Here is a tiny trained network, its code and every weight. The questions are about switching its units off for an input and a class, where a switched-off unit gives its printed mean instead of its output.

import numpy as np


def w(rows, s, z=0):
    codes = np.array(rows[::2]) - 128.0
    scale = np.full(codes.shape[1], s)
    scale[-1] = z or s
    return codes * scale


def f(y):
    return np.maximum(y, 0)


def log_softmax(a):
    a = a - a.max(-1, keepdims=True)
    return a - np.log(np.exp(a).sum(-1, keepdims=True))


def net(x, mask):
    res = np.array(x, float).reshape(1, 4) / 4 @ E
    y = f(res @ A[0][:, :-1].T + A[0][:, -1])
    res = res + np.where(mask, y, B[0][:, -1]) @ B[0][:, :-1]
    return log_softmax(res[-1] @ U[:, :-1].T + U[:, -1])


A, B = {}, {}
E = w([
[57,204,222,167,88,175,110,254],'x0',
[90,180,100,27,115,40,228,196],'x1',
[166,68,139,227,25,53,126,112],'x2',
[152,7,215,7,111,150,141,186],'x3',
],0.0097)
A[0] = w([
[186,126,98,107,144,136,157,70,100],'neuron 0',
[153,69,149,96,138,118,132,146,90],'neuron 1',
[133,174,96,151,157,113,104,138,254],'neuron 2',
[119,139,112,87,253,210,149,126,102],'neuron 3',
[128,85,176,92,140,168,150,141,135],'neuron 4',
[120,151,113,102,141,53,178,159,122],'neuron 5',
[169,124,138,129,140,186,94,101,148],'neuron 6',
[103,177,195,148,101,161,129,152,76],'neuron 7',
[135,88,118,157,68,87,133,125,46],'neuron 8',
[169,102,105,114,157,121,150,83,125],'neuron 9',
[114,180,98,170,166,114,142,105,63],'neuron 10',
[181,111,161,153,57,87,142,110,131],'neuron 11',
[154,106,153,166,139,190,45,95,63],'neuron 12',
[138,108,116,112,153,107,133,87,69],'neuron 13',
],0.019,0.0092)
B[0] = w([
[102,121,126,169,155,145,127,181,200],'neuron 0',
[165,96,114,124,116,58,60,103,195],'neuron 1',
[183,66,79,144,65,121,85,140,215],'neuron 2',
[116,240,188,167,49,169,96,112,252],'neuron 3',
[171,76,75,141,127,85,60,102,220],'neuron 4',
[194,104,128,73,128,161,230,104,222],'neuron 5',
[164,129,110,90,111,164,166,109,204],'neuron 6',
[103,59,179,169,181,170,125,209,211],'neuron 7',
[113,194,198,158,102,135,120,109,176],'neuron 8',
[118,73,139,176,156,183,145,174,201],'neuron 9',
[250,107,135,171,129,68,76,113,188],'neuron 10',
[96,195,171,148,29,128,134,143,202],'neuron 11',
[195,126,147,32,164,166,170,120,229],'neuron 12',
[69,91,210,168,208,156,105,198,170],'neuron 13',
],0.012,0.019)
U = w([
[109,97,167,176,193,148,127,249,113],'0',
[196,99,123,139,119,46,46,108,99],'1',
[110,232,175,150,87,133,120,113,147],'2',
[186,125,147,68,150,150,225,108,111],'3',
[115,78,59,128,57,167,109,133,252],'4',
[92,123,119,113,209,74,146,100,107],'5',
[81,144,125,123,201,88,164,93,109],'6',
],0.012,0.016)

Each question gives the input, the list of numbers given to net, and the class t.
The units are the neurons (one row each of A and B). Each row of codes is followed by its name. A weight is (code - 128) times the scale printed after its matrix; where a second scale follows, it is the last column's (A, B and U).
mask holds one flag per neuron, in row order. A switched-off neuron (its flag False) gives its mean, the last column of its row in B, instead of its output. The means were averaged over made-up inputs and are rounded, as every weight is.
A unit's drop is (log p(t) with every unit on - log p(t) with that unit switched off) / (log p(t) with every unit on - log p(t) with every unit switched off).
The circuit of an input: a set's keep is (log p(t) with only the set's units on - log p(t) with every unit switched off) / (log p(t) with every unit on - log p(t) with every unit switched off). Starting from the 12 units with the biggest drops (on a tie, the unit counted first), units are removed one at a time, each time the one whose removal leaves the highest keep (on an exact tie, the one counted first), for as long as the keep stays at least 0.8.
circuit, biggest first: the units of the circuit, biggest drop first
most important unit: the unit with the biggest drop
k most important neurons: the k neurons with the biggest drops, biggest first
drop when u is switched off: that unit's drop, to one decimal
input [6,-7,0,6], class 3: most important unit	neuron 12
input [7,-8,-2,8], class 1: 3 most important neurons	(neuron 4; neuron 5; neuron 1)
input [-6,7,2,7], class 1: 3 most important neurons	(neuron 1; neuron 4; neuron 12)
input [-3,-2,4,0], class 2: 3 most important neurons	(neuron 7; neuron 11; neuron 8)
input [-8,6,-8,2], class 0: 2 most important neurons	(neuron 9; neuron 13)
input [3,0,-5,5], class 1: 2 most important neurons	(neuron 4; neuron 11)
input [0,-6,5,-1], class 3: 2 most important neurons	(neuron 12; neuron 3)
input [2,-7,6,0], class 3: 2 most important neurons	(neuron 12; neuron 3)
input [3,-8,-7,6], class 3: 2 most important neurons	(neuron 12; neuron 6)
input [-8,8,-3,0], class 0: 3 most important neurons	(neuron 13; neuron 0; neuron 9)
input [5,8,7,-8], class 1: 4 most important neurons	(neuron 10; neuron 2; neuron 3; neuron 12)
input [-1,-6,6,-3], class 2: 2 most important neurons	(neuron 11; neuron 5)
input [-1,5,8,-6], class 2: 3 most important neurons	(neuron 11; neuron 8; neuron 4)
input [-7,7,2,4], class 0: circuit, biggest first	(neuron 13)
input [4,-2,-8,-1], class 2: drop when neuron 3 is switched off	2.8
input [0,-2,-2,-5], class 1: drop when neuron 10 is switched off	0.7
input [-5,3,-4,0], class 0: drop when neuron 6 is switched off	0.0
